Rows are numbered. After the first four, each row is followed by the numbers of the three nearest rows among all rows above it, by straight-line distance, nearest first.
0: [ -7  -8 -13   8  -3  14   7  16  -9 -10   9   3  -6   6  12   1  -4  18
 -19  -6  -7   8   4  11   1  -4  12   2  -2  13   5 -12   6   1 -12  13]
1: [ 12 -39  -3  11  -4  13  13  12  -5 -15   2 -12  -9  10  11   7   2  -1
  -4 -14   7  -3  -2   1   9   9   3  -3   2  10  -7 -30   2  -4  35  18]
2: [-14  -6  -8  13   5   1  17  14 -17  -3   3  -2   2  12  11   6   2  11
 -19   4   4  -4   4  12   7  -3  15  -4  -6  16   1   1  -1   7 -12   9]
3: [ -9 -13 -11 -10  17  -6   5  -6  -8  10   5 -15  10   6  13   2  -1  16
  -2  -1  -2  -9  -2  25  16 -10  -9  12 -15  -8 -12  22   4  -4  -6   2]
4: [  9 -39   5  -2  -5 -16  13   7 -10   4  -4  -7  -5   9  -4   6  -1 -18
   3   7  -1  -2  -4   2   5   0   5 -12   1  -1  -8 -21  -2  -7   3 -12]
1 2 0
5: [ -8 -13   6  11  -3  24   0   4   4 -15   6   2 -15  -8   3   3  -4 -31
  -8  -1 -11  25  -3  -6   0   4   7   2  -1  15   4 -20   8   9  46   8]
1 0 4
6: [-14  26  20   8  -6   0   9  -1 -11  -1  -3   5 -10   3  21  -1   8  15
   7   7   4  -1  -3 -12 -26   8  -6 -15   7 -25  -2  21   0   4  -7  -5]
2 0 3
7: [ -3 -30  20  -1   0  -1   8   2 -20 -12  -3  -8  -8   1  19  11   1 -30
  -3  -4   6  -9  -6   2 -16  11   8 -11   9  10  -3 -23  17 -15   7 -12]
4 1 5
8: [ -6  -5 -10  -7   5  -3  -6  -3  -2  14   6 -10  17   3  17   4   1   1
  -7   0   6  -9  -6  11  13 -16 -10   8 -12  -1  -8  21   1   0  -5  -1]
3 2 0
9: [ -9   5 -18  -7   1   3  -2   3   2   1   6   0  13  -2   6   6  -4  14
  -3   9  -6   4   8  17  19  -7   1  13  -8  -6   4  -7  -9  -7   3  -2]
8 3 0
10: [ -7  24  13   1   5   2   6 -11   8   8   5   4  -5   5   0   3   3  27
  -6  -2   4 -13  -4  -5 -44   0  -1   7   5 -27  -4  39  -5   8   6  -8]
6 8 3
11: [ -5  32  15   5  -2   2  11 -12  -4 -13 -11  -2  -8   2   1   7  11  35
  -4  -2  -6 -20  -1 -13 -27   1  -6   4  -6  -9   7  55  13  -4  -2 -11]
10 6 8
12: [  3 -14   5  15  -3   1  16   7  -7   1  -2   6   1  -4   3   9  10 -39
   1   6  14  -1  -8  -5  -1   2   2   1  11   7  -7  -4   1   1 -11 -11]
4 7 2
13: [  1 -36  19   7  -7  11   4  12   0 -16  -8  -7 -17   1  12   4  -8 -40
  -3  -2  -4  11  -5  -1  -7  11  -3  -8   3   1  -2 -21   3  -5  32   4]
5 7 1
14: [ -6 -10 -16 -13   3 -16   3 -18   5  14  -7   2   0  -5  -7 -11   4  33
   7   6  -5 -11  -4  12   4   3  -1  10   5  -7 -15  24   8 -14 -18  11]
3 8 9
15: [ -4   3 -13 -14   3  12  -3  -5   9   7   4   2   1 -10   5  -3  -9   9
  -4  -5  -4   0   2  13  14  -8   4   7 -10   0  -1   3  -3  -8 -17  -3]
9 8 3
16: [  7  11  12   3   7  -3  22   1  -8   1  -1   1 -10   0   1   4  11  24
   5  -3   9 -12 -13  -9 -17  15   2  -6   1 -17   1  15   0   3  -2   1]
6 10 11
17: [  2  -8 -10 -10   7 -11  18 -28  -9   7 -11   0  -5   2   1   3   6  40
   3   9  -5 -32  -7  -7 -11   0 -10  13  -2   0  -4  35   9  -4  -9   5]
14 16 11
18: [  4 -10  23   2  -1  11   2   9  -8  -6  -8  -2  -6  -3   1   4  -2 -42
   3  -3   0   5  -2   0  -6   6  -2  -6  10   7   1 -22   6   2  -5 -13]
12 7 13
19: [ 18 -63 -13   4   3   2   9   3  -8  -9 -10  -3 -16  -5   7   3  -4 -38
  13   4  -3   1  -5   2   0  10  -4  -2   4  -7  -7 -15  -6  -1  28   2]
13 4 1
20: [ -9  13  16   2   2  -5  21 -15  -6  -4  -9  -8 -13   4  -3  -5   3  29
  -6  -3   3 -29  -1  -8 -33   1  -9 -18  -8  -8  -2  58   4   1  -7  -8]
11 10 16
21: [-23  27  23  15  -2   5  14 -13  -8   6  -3   9  -3   0   7   0   5  21
  -2  -6   5  -8   1  -4 -30   0 -11  -7   0 -18   9  28   2   5   1  -9]
6 10 11
22: [  2 -30 -24   5  11 -12   5  20 -10  -9  -3   1   1  -1   8  -4  -7  13
  -9   3  -1   5   2  14  10   4   2  -6 -19  11 -12  -6 -10   8 -10   5]
2 0 9
23: [ -4  27  25  12  -3  15  -1  -4  -1 -12   5   6   0  -8   0  -4  -1  17
  11   4   4  -4   3 -16 -29  13   2 -11   2 -10  11  20 -10   5  -3  -2]
6 21 16
24: [ -3   9  23  12  -2  11  26  17 -12   5  -7   1   3   2  11  11  -1 -46
  -9  -1   8  -8  -8 -19   6   2   6  -7   7  -6   7   1   6   5 -17  -8]
12 18 7
25: [-17  26  11  -1   0  -1  14 -29 -14  -7  -6   1 -21   5   1  -3   1  40
   2  -2 -10 -35 -13  -7 -20   5   1  -1  -9  -4   8  41   3  -9 -11  -6]
11 20 17
26: [ -7  -2  18  10 -11   5  34  -1 -24 -10 -18   4  -6  -7  15   0   2  23
   1  -4   3 -11 -19  -6 -29  11  -6 -10   5 -17 -10  24   0  -4 -11  -1]
16 6 21
27: [ -3   6  20  15   5   0  15   5 -16  -1  -2  -5   3   3  12  -2   0 -28
   4   8   0  -6  -7 -27   6  -2   1  -2  14 -16   8   4   8   8  -3 -11]
24 12 18
28: [ 16 -50   0  -5   6  -9  -1   8 -17  -3 -10 -19 -15   8  16   6   3 -43
   0  -6  -5  -3  -1   0 -12  10   6 -13   5 -14  -7 -19  -3 -11  10  -1]
19 4 7
29: [  1 -23 -20   1  10  -4   9  14 -13 -11   1  -3  13  -3  10  -6   3  17
   2   1 -12  -4   5   6  18   9 -10   7  -8  -7  -9  -2  -3 -10  -8   0]
22 9 3
30: [ -1  -2 -14  -6   0 -14   9 -30   4   0  -9   3   0   6  -5   9   3  26
   8  -4  11 -16  -8   4   6   9  -4   3   5 -12   2  26   4  -9 -17   1]
14 17 16
31: [-13  16   2 -12   1   5   6 -10  10  13  12  -2   7   6   4  -1  -4  16
  -8   1   0 -16  -3  17  -3 -16   2   8  -9  -7  -7  19   4   2 -22   6]
15 8 3
32: [-11  27 -15   1  -8  -2 -17  18   5   1  12   5  13  -6  -2   4   3  13
 -24  -1 -10  11   9   6  20  -4   4   6  -9   5   3 -19  -5   1  16  -6]
9 15 0
33: [ -6 -27 -27  -5  -4  -9  15  15  -6  -5  -9  -3   6  10  14  -4  -1  26
   2  -4   0 -14  -3  11   3   1   2  -6 -12   9   1   0 -13  -2 -12  11]
22 29 2
34: [ -5  16   7   2   8  -1   8 -13 -10  12   4  -8  -4 -11  -3   6  -6  13
   2   0 -13 -14  -9  16  -2   3   4   3  -1  -8  -7   3  13 -18 -35   8]
31 15 14
35: [ -3 -16 -23  -2   6 -20   6  13   5   5   3   6  12  12  13  -3   7  35
 -17   3  -6  -6   0  14  13  -9   6   5 -15  13  -9   6  -4  12  10  14]
33 22 2
36: [-15  36   8  -7  -6   5  14 -16  -2  -4   3  -2  -7  -1   8   1   6  32
  -8  -2  -2 -28   3 -10 -24   1   2 -10  -7  -2  -2  56  15   1   0  -5]
11 20 25
37: [  3 -45   7   7  -1  12   8  13 -13  -7  -4 -13  -1  -5   9  -2   2 -31
   5  -3  -4  12  -5 -13  -2  16  -5  -6  -3   4  -8 -18   4   8  40  16]
13 19 1
38: [  7 -47   5  10   7 -10  26  10 -20   0 -18   6   3  17  10  -8  -2 -21
  10   0  17 -11 -16 -10   7  -4   2  -4  -3 -12  -9  15   0  -7 -18  -5]
4 12 27
39: [  1 -38 -18   8   4   0  16  22 -11  -7  -1 -13  -9   6  23   0   8   4
   1   1  -5 -14  -5  11   3   3   2   1 -14   8  -2   6  -4  -3  -9  16]
33 22 29
40: [  9 -25  -6   3  -6  15   1  28  -1 -12   0  -9   1   3   8  -4   5  -7
   0  -2  -6  -1  -6   7  11  15   9  -1   3  11  19 -25  -4 -11  -6  10]
0 39 1
41: [ 13 -24  16  -5 -12  -2  -1   1 -19 -21   1  -5  -5  -8  -1  -4   0 -21
  20  11  -5  -1 -11  -1   1  15  -7  -6  -3   8  -2 -31   3  -4  -1 -13]
18 4 7
42: [ -6  11   7  -1  -1  -5  16 -19  -4   4 -15   7 -12   6   4  -4   3  28
  -4  -5   2 -38 -10  -7 -31   1   0  -9 -10 -11  -7  46   7 -14 -13  -6]
20 25 36
43: [ -3 -63  -7   8  -5   0  24  20 -22  -5 -19 -12 -15   3  19  -8   1   1
   4  -3   3  -4 -11  -2   2  12  -6   1  -3  -6  -5 -32   1 -11  30  24]
1 37 19
44: [ -7  27  30  12  -1  10  19   7 -21 -16  -9  -9 -11  -6  10  -2   5 -17
  -1   1   1  -5  -3 -24   3  -6   3 -24  14 -12  14   6  10  -2 -16  -3]
27 24 6
45: [-22  63  29   0  -5  17  -6 -12   1  11  10  12 -13  -2   5  -2  -4  -5
 -11   2  -4  10   2 -18  -7  -7   8  -7  14  -4  14  17  -5  17   3 -12]
23 21 6
46: [  0 -20 -12  14   2   6  17  25 -18 -20  -3   1  -1   5   8  -7  -4  32
  -4  -6   2   1  -8  20   3  14  12  -8 -13  12 -10 -11  -2   3 -17  11]
22 0 33
47: [ -8  14  25   1  -1 -10  16   1 -13   1  -4  -3   0  -2  10   0  -2 -21
   1   1   9  -7   0 -21   8   4   3 -11  20 -13   2  14   0   1  -5  -4]
27 44 24
48: [ -7  -1  20   7   6  -8  12  10 -17   3   6  -3   3   1  16   4  -3 -32
  -8   1  13  -6 -10 -22   2   6  -2  -1   8 -13  -9   8  -1   6  -8 -12]
27 47 24
49: [ -9  18  19   8  -2  -1  23  -9  -9   0 -17  -7 -15   7  12  -2   2  11
   1   2   2  -6  -9 -18  -5   5  -5 -13   6 -17  -1  18  -7  10  -2   3]
6 16 47
50: [ -8  -6 -11 -11   3   5  12  -2  -6   3  -4  -3   7   0   6  -4   3  19
   5  10   1  -5   7  19  11  -9  -6  -1  -3  -5 -12  25  -1   1 -11  -2]
3 8 15
51: [ -6  -8 -14 -19   8  15   0   0 -12  15  -3  -5  18  15  15  -3   8  20
 -16  -4   3 -22  -3  16  14  -1  -8  10 -12  -8  -9  20   2  -9   2  -9]
3 8 50
52: [ -1 -46  -4   3  -1  19  11  19 -10  -8  -2 -13 -12   1  10  -2   1   3
  -1  -8 -10   3 -12   6   9  17   6  -6  -6  11   1 -21  -3 -14 -12  16]
40 39 46
53: [ -8 -24 -28   8   1 -24  14  10   4  -3   3  -8  10   9  12   3   1  30
  -2  -1   1 -10   1  19  15   1   7  -1  -7   3  -6   2  -1   7   3  13]
35 33 22
54: [ -2 -29 -13  -6  -4  10   5  10   3  -7  10 -13  -3  13  11   1   2  -5
  -8   1   4   2  -3  -3  11   6   9   7  -7   4   6 -24   0  -1  19  14]
1 40 52
55: [-11  10  15   6  10 -13   7   2   5  11  -9   8  12   4  -2   6   1 -33
  -1   3   6   4   1  -9  12 -18  -4  -2  15 -10   0   4   3   7   1  -6]
47 27 48
56: [  7 -52   8   7   0  12   9  13 -21 -19 -18   1 -16  -1  17  -3  -4 -41
   6 -16 -12  11  -4   1  -6  11  -1  -3   1  -8 -17 -26   4  -7  24  10]
13 37 19
57: [  2 -38 -33  -2  11 -25  18  12  -9  -1 -10 -12  19  14  11   5  -6  31
  -1   5   2  -3  -5  11  16   6   2  13 -11   9 -12  -3  -5  12   0   8]
53 33 22
58: [ -9  19  15  11  -5   6  11  21 -14  -4   5   0  -1  -4   2   0   3 -33
  -7   2   5   3   0 -23   1   0   5   2  10  -6   2   6  -2   7 -15 -13]
24 27 48
59: [  3 -38   2   5  -5  12   7   7  -6 -14  -5 -10 -19  -1  24   6   2 -31
   1  -7   0  20 -13   1 -14   9  -7 -12  -1  -6   8 -16  -2  -1  26   5]
13 37 56
60: [-28  63  17  -7   3  32 -16 -10  -2   1  20  -7  -8   6   3   5  -6   8
  -8   3  -9 -13  -1  27 -12 -15  -2  -8  -2   5  12  11  17   6 -30   4]
31 45 34
61: [  4  26  18   0  -7   3  10 -13 -15  -3  -1  -5  -5   1  -2  -2   8  35
  -1  -1   2 -18  -6  -6 -37  15  -3  -6   2 -16   1  45   2  -2  -4  -9]
11 20 10
62: [ -9   6 -14   8   5   1   2  15 -19  -8  -2  -5  10   8   2   6   3  21
  -5  -6  -8  -1   6  18  16   6  10   0  -9  -8 -10 -10  -6  -7   5   3]
9 29 2
63: [  4 -44 -11  -9   1   6  11  14  -6  -6  -2  -5  -7  16   3   7  -1   8
   2  -2  -1  -5  -4  10   4   9   8   6   0   7   2 -22   2 -15   9  23]
54 52 1
64: [ -3  15 -11  -4   3   4   8 -32  -7   2 -12   1   1  -4 -10   0  -4  22
   5   1 -18 -18 -10   6  -9  13   5  -2  -2   2  -2   6  14  -9 -27   6]
34 30 14
65: [ -1  13  10   2   3  -4   9   6  -5 -10  -2  -6   5  -5   5   3  -4 -34
  -2   1   3   8  -4 -16   2   0   3  -2  12 -11   3   5  -5  -7  -9 -11]
58 47 27
66: [ -8  -6  -7 -15  -1  -1   1  -6  -6   6  -3  -8   7  -1   7   0   2  16
  13   2  -6 -18   0  16  15  -6  -2  12  -1  -6  -9  20  -7   6 -21  11]
50 3 8
67: [ -7  -1 -11  -3   0  12   8  11 -12  -6  -4   0   8   0   9   5  10  11
  -3  -6 -10   1 -10  19  10  -1   3   4  -5  -1  -4  -4   0  -7  -4  -1]
62 9 29
68: [-13  14   2 -13  13   3 -15  -4   4  11   6 -12   8   6  -1   3   3  12
  -7   8   3  -4  -2  13   6 -15   1   9  -9   0  -3  19   8  10 -15   0]
31 8 15
69: [-15  36   4   6  -7   4   2 -26  -3   7   5 -11 -10  -4  -8  -3   7  18
  -4   7 -12 -14  -2  16   1   2   0   0  -6   0  11  19  21 -12 -22  10]
34 64 31
70: [ 10  -4   3 -13  -8 -21  14 -37  -4   5  -9   6  -6  10   6  -3   3  50
  -1  -1  -1 -32  -1   0  -6  13   6  13 -11 -17 -15  34  11  -8 -11   1]
17 30 42
71: [ -5 -24  21   7  10   9   2   1 -20 -13  -6 -19  -5   4   4  -1  10 -35
   0  -3  -9 -14 -10   6 -21   7   2 -21  10  -1  13 -19   8  -6  11   0]
7 18 13
72: [-26  63  30  12   2  13 -12 -14   7   1  12   1 -11   9  -2  -3   1  25
 -16   2  -8 -14   6  -5 -40  -2   4 -14   3   4  16  54  24  14  -2 -17]
36 11 21
73: [ -4 -44   5   6   2  19  12   8  -3  -8  -5 -14  -6   0   8   4   2   1
  -2   0  12   5   2  -3  13  16  -3  -7   1   3   1 -26   9 -12  30  18]
1 54 63
74: [  4 -22  15  -1  -5  -2   5  -3 -16  -4  -2  -5  -4   3   8  10   1 -23
  -2   2   0  -7  -9   7 -10  -2   2 -10   6   8  -2 -17  12  -3  -4   1]
7 18 4
75: [  2  16  16   9   1 -10  11   4  -3   4  -6  -3   0  -8   9  -7   2  -9
   1   3   3 -14  -3 -22  12  -6  -3   1   8 -16  -1  10  -7   7  -4  -7]
47 27 65
76: [ -4  14   4   0  -2  -7  23 -24 -12  -1 -16  -9 -19  -7  13  -5  10  32
  -1  -4   0 -23  -6  -2  -8 -11  -9  -9   1  -6  -3  40  15 -19 -16  -8]
42 25 20
77: [  6 -20   7  -2   2  17  -6   2   6  -7   9   0  -6   1  -2   7   1 -12
  -9  -2  -1   6  -5  -8  11  -4  -3   7  -2  12  -3 -23  -1  -3  44  12]
5 54 1
78: [-12  21   9   0   4  -5  14 -23  -9   2 -11  -4  -3   6   7  -7   5  40
   1  -3   7 -25   3 -15 -32   0  -4  -6   7 -15  -1  49   9   6 -13 -12]
20 61 42
79: [ -9  18  21  11 -12   6   5  20  -2  -4  13   6   3 -10   3   8   5 -45
   2   3  10   6   4 -14  -4   2   5  -4  14   1   8  -6   5  -4  -9 -27]
58 65 24
80: [-10   0   6 -11   4 -10  21 -36   1   3 -20  -3  -7   4   6  -4  -1  37
  -3   3  -9 -30  -6   5   4   3   3  -1  -6 -13 -11  26  11  -7  -5  10]
70 17 30
81: [-10  10  -6  -9  -4  16   7   3 -10  -7   2  -8   9  -7   6  -3   5  21
  -7   0  -3  -4  -3  16   6   2   1  11 -16   2  -4  15  -1  -4 -11  -2]
67 50 15
82: [ -2   2  17   6  -2  -2  35  -8 -13  -1 -10   5 -15  11  14  -4   2  31
   6   3   6 -12 -11 -11 -26  10  -1  -4  -4 -18 -13  28   2   2   2   2]
26 16 49
83: [-17 -11 -19   4  11 -13  12  17  -7  -3   0  -9   2   4  13  -4   1  30
 -10  -2  -2  -5   5  16  21  -4   9   7 -12  11 -12   1   3   7   4   7]
53 35 2
84: [ -7 -50 -27   3  -4   0  30   5 -10  -8  -7  -9  -5  12  21  -7   4   7
  -9  -7   8 -16 -12   7   4   3   0  12 -18   9  -2  -5   0  -8  -4  14]
39 33 63
85: [ 13 -28  -8   7   6   9   0  14   5 -14   6  -9 -11  -4   4   0   3 -10
  -2  -4  -9   0  -4   0   5   7  -2   1  -8  13   1 -21   1 -11  -4  18]
40 52 54
86: [ -1 -44  -4  19  -6  11  11  13  -6 -14  -9 -15  -6   5  19  -1  -6  -7
  11  -7  -5   4   0  -5   0  13   8  -6  -1   1  -9 -31   0   1  37  14]
1 37 73
87: [  5   0  20   1  -5   4  -8   9  -4 -11  -3   1 -13  -6   4   0  -3 -28
   1  -5   6   4  -1   0 -13   7  -2 -20  13  12  11 -32  -4  -7 -13 -10]
18 74 41
88: [ -5 -10  16   3  -2  14   0   9   0  -3   7 -12 -11   5   1   9   4 -11
  -8  -3   0   6  -4  -5  -5   8  10  -6  -1   8  -4 -23   7  10  39  16]
77 5 54
89: [ 11   7  -8  -7   4   1  10 -30  -4  -4 -11   7 -16   2   0  -5   1  25
   7   0   1 -25  -4  11   0  -3  -5   5   0  -1   0  17  -8 -13 -21  -2]
30 64 17
90: [ 21 -63   7   7   3 -13  16  10 -19 -10 -15 -11 -10   3  31  -3   1 -25
  10 -13   5  -6 -12   2  -1  15  -5  -9   3 -14 -18 -27   1 -15  16   1]
28 56 19
91: [-17  21   6  -3   1   6   7  -4  -8   8  10 -10   4   1  -4 -10  -3  18
  -4  -9  -3 -14  -3  26  -4  -3   3   3   1  -2   0   6   1  -4 -48  14]
34 31 69
92: [  8 -40   6   7  -2   8  -1  11 -10   3  -6  -3   5   3   6  -1   0 -38
   8   3  -7  10   0  -4  -1   3   0  -8  12   0  -1 -20   2   1  25   5]
37 13 19
93: [ -4 -40  -9   7  -4  18   6  13 -11 -10  -2  -4  -4   6  11   2   1   2
 -14 -11  -5  -1  -6   3  -4   6  13   8   1   5   1 -24   7 -20   7  10]
63 52 54
94: [ -4  -7  -3   1  -2  -9  16 -38  -9   6  -6  -1 -15   5   4  -1  -3  31
  -3   0   1 -28  -5 -14 -13   4  -2  -7   8  -1  -9  54  14  -6  -5  -2]
17 42 76
95: [ 14 -20  -9  10  -3  14  -6  16   9  -4   7  -2  -4  -3  -8   0  -4  -5
  -9  -6  -1  13   2  -2  12   2   5   2  -3   6   2 -40   0  -7   0  14]
85 40 54
96: [-15   4 -14   7   2  -9  20  28 -13  -8   2  -6   9   0  14   1   3  41
 -19  -6  -6 -17  -4   4  17   6  -1  -5  -9   6  -5  -5   8  -7   9   6]
83 62 53
97: [-16  13  29   8  -2   4  14  -2  -5   2   0  -2   3   0  10   6   3 -17
   3  -2  16  -5 -13 -22   4  -1   8 -15  13 -10  -3   2   1   0 -10  -5]
47 27 48
98: [ -1 -63  10   6   4 -29  39  10 -19  12 -32  -7  11  16  14  -8   8 -13
  16 -10  16 -25 -10 -11   6  -2  -3  -2   2 -27 -15  16  -5 -10  -7  -7]
38 90 4
99: [-14 -33 -20 -10   3  -1  16   9 -13   7  -6  -5   8   2  10  -4  12  13
  -2  -4  -4 -13  -3  13  15  -2  -5  12  -8 -12 -13  13  -2  -9   9  -3]
29 3 51
100: [-21  41  31  10   0  12  15 -10 -12  -5  -3  -5 -20   5  11  -1   0  24
   1   2   0 -12 -10 -11 -45  15  -7  -1  -6 -14  15  35   0   0  -3  -2]
21 61 6
101: [ -3 -13 -13  11  12 -13   8  21 -11  -4  -3   1   1   0   9   1   0  29
  -5  -5  -9 -10  -3   6  18  11   5  -3  -5  14  -1 -14  -2  11  -2   4]
83 22 96
102: [  9 -26 -18   6   8  12   5  17   4  -9  -1   3   0   5   5   5   3  -5
  -2   2   3   2   7   9  -2   3  12   5  -6  10   4  -9   9   2 -16  11]
85 0 40
103: [  3 -30  -5   3   9 -10  11 -15 -15   7 -16  -4   6   5  -9   0  -5  39
  27   3   5 -17 -14  19   0   7   4   7 -12 -15 -13  10   8 -16 -47  15]
14 30 66
104: [ -9  21  17   6   0 -11  13  -2 -13   3  -7  -4  -8   1  17  -1  -4  -2
   6   4   4 -11  -1 -15   0  -1   1  -5   8 -18  -3   3  -3  -1   4  -3]
75 47 49
105: [-12  32 -13  -8   4   5 -11   9  -7   7   2   0   6   3   3   3   0  16
  -7   4 -15   4   9  12  19   2  -5  11  -5  10   6  -4   4  -2  21  -5]
32 9 62
106: [ -8  13   0  -1  -3   8   0 -13 -10   5   0 -15   8  -1  -5  -7  -5  23
   2   7   0 -12  -4   9   1  -6  -8   6   0  -9  -6  21  15 -16 -34   9]
34 91 31
107: [  6 -52  -1   1   3 -11  -6   8   6   5  -2  -5   3   4  -2  -2  -3 -37
   1 -14   4  16   2   4  -4  -6  -9  -5  10  -2 -16 -16  -3   3  32   7]
92 19 37
108: [ -1   3  24  11   3  -5  10  15 -15 -10 -17   2   9  -8  -2   2   5 -31
   4   3   9 -11   0 -24   6  -5   3   3  16 -13   4  -4   4 -18 -18 -23]
65 27 58
109: [ 12 -28 -24   4  -9   7   7   3   8 -11  -2   3   1  -5   5 -11   0   4
  -1  -5  -1  -6   0   5   8   4  11  17  -1  14   0 -18  -9   0 -13   5]
102 85 40
110: [  4   3   7  12  -6  32 -10  10   9 -12  10  -4 -11   5   5   1  10 -12
 -16  -9  -9   7   1   2   1  -4   9   0  -6  15  11 -33  12  -8  14  19]
95 88 77
111: [ -2 -21  15   0   0  -7   1   4 -11   2  -6 -11  -8  -3   9   3 -10 -29
   5  -3   5   1 -11   8   1   7  -5 -10   9   2   3 -30   4  -7  10   3]
74 18 7
112: [ 11 -41  10  13  -6  14  -3  -1 -12  -4  -4  -3  -2   4   6   0   3 -41
   7  -1  -5  10  -3   0  -1   2  -6 -18   4   6 -11 -19   8   8  31   2]
92 37 13
113: [-21  24  17   5   4  -4  14 -10   8  11   3  -2   5   0   4   7   5  17
  -2   2   5  -2   6  -3 -26  -5  -2   3   9 -15  -8  29  -2   3   9   1]
10 21 6
114: [ 10 -37  13  -5  -1 -10  21  18 -15  -3  -9  -6  -1   3   2   3   0 -28
   0  -1  13  -7 -14  -2  -1  -2   0  -8   5   8  -8 -12  -2 -12  -9 -16]
4 74 12
